[-.17 -.53 .38 .32 -.31 .32 .06 .10]
[-.14 -.52 .39 .29 -.21 .29 .01 .10]
->
[-.14 -.52 .39 .29 -.21 .29 .01 .10]
[-.17 -.53 .38 .32 -.31 .32 .06 .10]

[.31 .27]
[-.02 -.12]
[-.25 -.44]
[-.71 -.49]
[-.16 .22]
[.50 .32]
[.29 .01]
[.39 .24]
[-.30 -.52]
[.06 .36]
[.12 -.03]
->
[.12 -.03]
[.06 .36]
[-.30 -.52]
[.39 .24]
[.29 .01]
[.50 .32]
[-.16 .22]
[-.71 -.49]
[-.25 -.44]
[-.02 -.12]
[.31 .27]

[-.30 .40 .00 .11 -.05 .09]
[-.41 .26 .20 .03 .20 .11]
[-.35 .47 -.06 -.05 -.16 -.04]
[-.48 .16 .04 .20 .20 .14]
[-.15 -.68 -.28 -.30 -.36 -.31]
[.53 -.16 -.21 -.20 -.02 -.19]
[.15 -.41 .16 .20 .09 .11]
->
[.15 -.41 .16 .20 .09 .11]
[.53 -.16 -.21 -.20 -.02 -.19]
[-.15 -.68 -.28 -.30 -.36 -.31]
[-.48 .16 .04 .20 .20 .14]
[-.35 .47 -.06 -.05 -.16 -.04]
[-.41 .26 .20 .03 .20 .11]
[-.30 .40 .00 .11 -.05 .09]

[-.45 .13]
[-.37 .26]
[.01 .48]
[-.51 .00]
[.03 .49]
[-.35 -.27]
[-.02 -.44]
[-.02 .45]
[-.46 .01]
[-.53 -.01]
[.03 .48]
->
[.03 .48]
[-.53 -.01]
[-.46 .01]
[-.02 .45]
[-.02 -.44]
[-.35 -.27]
[.03 .49]
[-.51 .00]
[.01 .48]
[-.37 .26]
[-.45 .13]

[-.34 -.01 .31 -.34 -.16 -.20 -.08 -.02 .07 .01 -.40 -.18 -.21 -.43]
[.32 .40 .09 -.01 .15 .09 -.12 -.25 .33 -.46 .21 -.05 -.21 .15]
[.06 .05 -.06 -.02 .13 -.19 -.14 -.09 -.10 .03 -.13 -.01 .57 .03]
->
[.06 .05 -.06 -.02 .13 -.19 -.14 -.09 -.10 .03 -.13 -.01 .57 .03]
[.32 .40 .09 -.01 .15 .09 -.12 -.25 .33 -.46 .21 -.05 -.21 .15]
[-.34 -.01 .31 -.34 -.16 -.20 -.08 -.02 .07 .01 -.40 -.18 -.21 -.43]

[.12 .45 -.32 .45 -.08 -.37 -.11 -.06]
[.00 .04 -.15 .28 .09 -.02 -.14 -.29]
[.02 -.55 .27 .06 -.02 .20 .09 -.02]
[.03 -.27 .20 -.02 -.04 -.15 .09 -.19]
[.03 .32 .23 .15 .12 .11 -.11 .01]
[.03 .49 .00 -.09 .18 .04 .00 -.14]
[-.45 -.35 -.19 .33 .36 .09 -.01 .13]
[.13 -.08 -.23 -.12 -.17 .05 .04 -.13]
[-.31 -.10 -.13 .12 .28 -.24 .11 -.26]
[.05 -.71 -.21 .18 -.44 .03 .01 .11]
[.44 .27 -.01 -.14 .21 .28 -.05 -.24]
[.20 -.31 .37 .05 .06 .08 -.05 -.03]
->
[.20 -.31 .37 .05 .06 .08 -.05 -.03]
[.44 .27 -.01 -.14 .21 .28 -.05 -.24]
[.05 -.71 -.21 .18 -.44 .03 .01 .11]
[-.31 -.10 -.13 .12 .28 -.24 .11 -.26]
[.13 -.08 -.23 -.12 -.17 .05 .04 -.13]
[-.45 -.35 -.19 .33 .36 .09 -.01 .13]
[.03 .49 .00 -.09 .18 .04 .00 -.14]
[.03 .32 .23 .15 .12 .11 -.11 .01]
[.03 -.27 .20 -.02 -.04 -.15 .09 -.19]
[.02 -.55 .27 .06 -.02 .20 .09 -.02]
[.00 .04 -.15 .28 .09 -.02 -.14 -.29]
[.12 .45 -.32 .45 -.08 -.37 -.11 -.06]

[-.08 -.37 -.01 -.27 .41 -.08 -.11 -.34 -.19 -.15 .38 -.23 -.16 -.13 .65 .43]
[-.05 -.50 .38 -.38 -.60 .36 -.11 -.03 .19 -.41 .01 -.40 -.08 -.04 -.15 -.09]
[-.54 .23 .06 .42 -.43 -.03 -.15 -.09 .52 .00 -.15 .29 .00 .00 -.15 .39]
->
[-.54 .23 .06 .42 -.43 -.03 -.15 -.09 .52 .00 -.15 .29 .00 .00 -.15 .39]
[-.05 -.50 .38 -.38 -.60 .36 -.11 -.03 .19 -.41 .01 -.40 -.08 -.04 -.15 -.09]
[-.08 -.37 -.01 -.27 .41 -.08 -.11 -.34 -.19 -.15 .38 -.23 -.16 -.13 .65 .43]

[-.01 .11 .06 .06 .14 -.08 .14 -.26 -.05 -.19]
[-.01 .15 .06 .10 .14 -.08 .16 -.31 .01 -.19]
[-.02 .08 .06 .03 .14 -.08 .13 -.22 -.09 -.19]
[-.03 .07 .06 .01 .15 -.07 .12 -.21 -.12 -.19]
[.00 .24 .06 .23 .14 -.11 .23 -.52 .15 -.19]
->
[.00 .24 .06 .23 .14 -.11 .23 -.52 .15 -.19]
[-.03 .07 .06 .01 .15 -.07 .12 -.21 -.12 -.19]
[-.02 .08 .06 .03 .14 -.08 .13 -.22 -.09 -.19]
[-.01 .15 .06 .10 .14 -.08 .16 -.31 .01 -.19]
[-.01 .11 .06 .06 .14 -.08 .14 -.26 -.05 -.19]
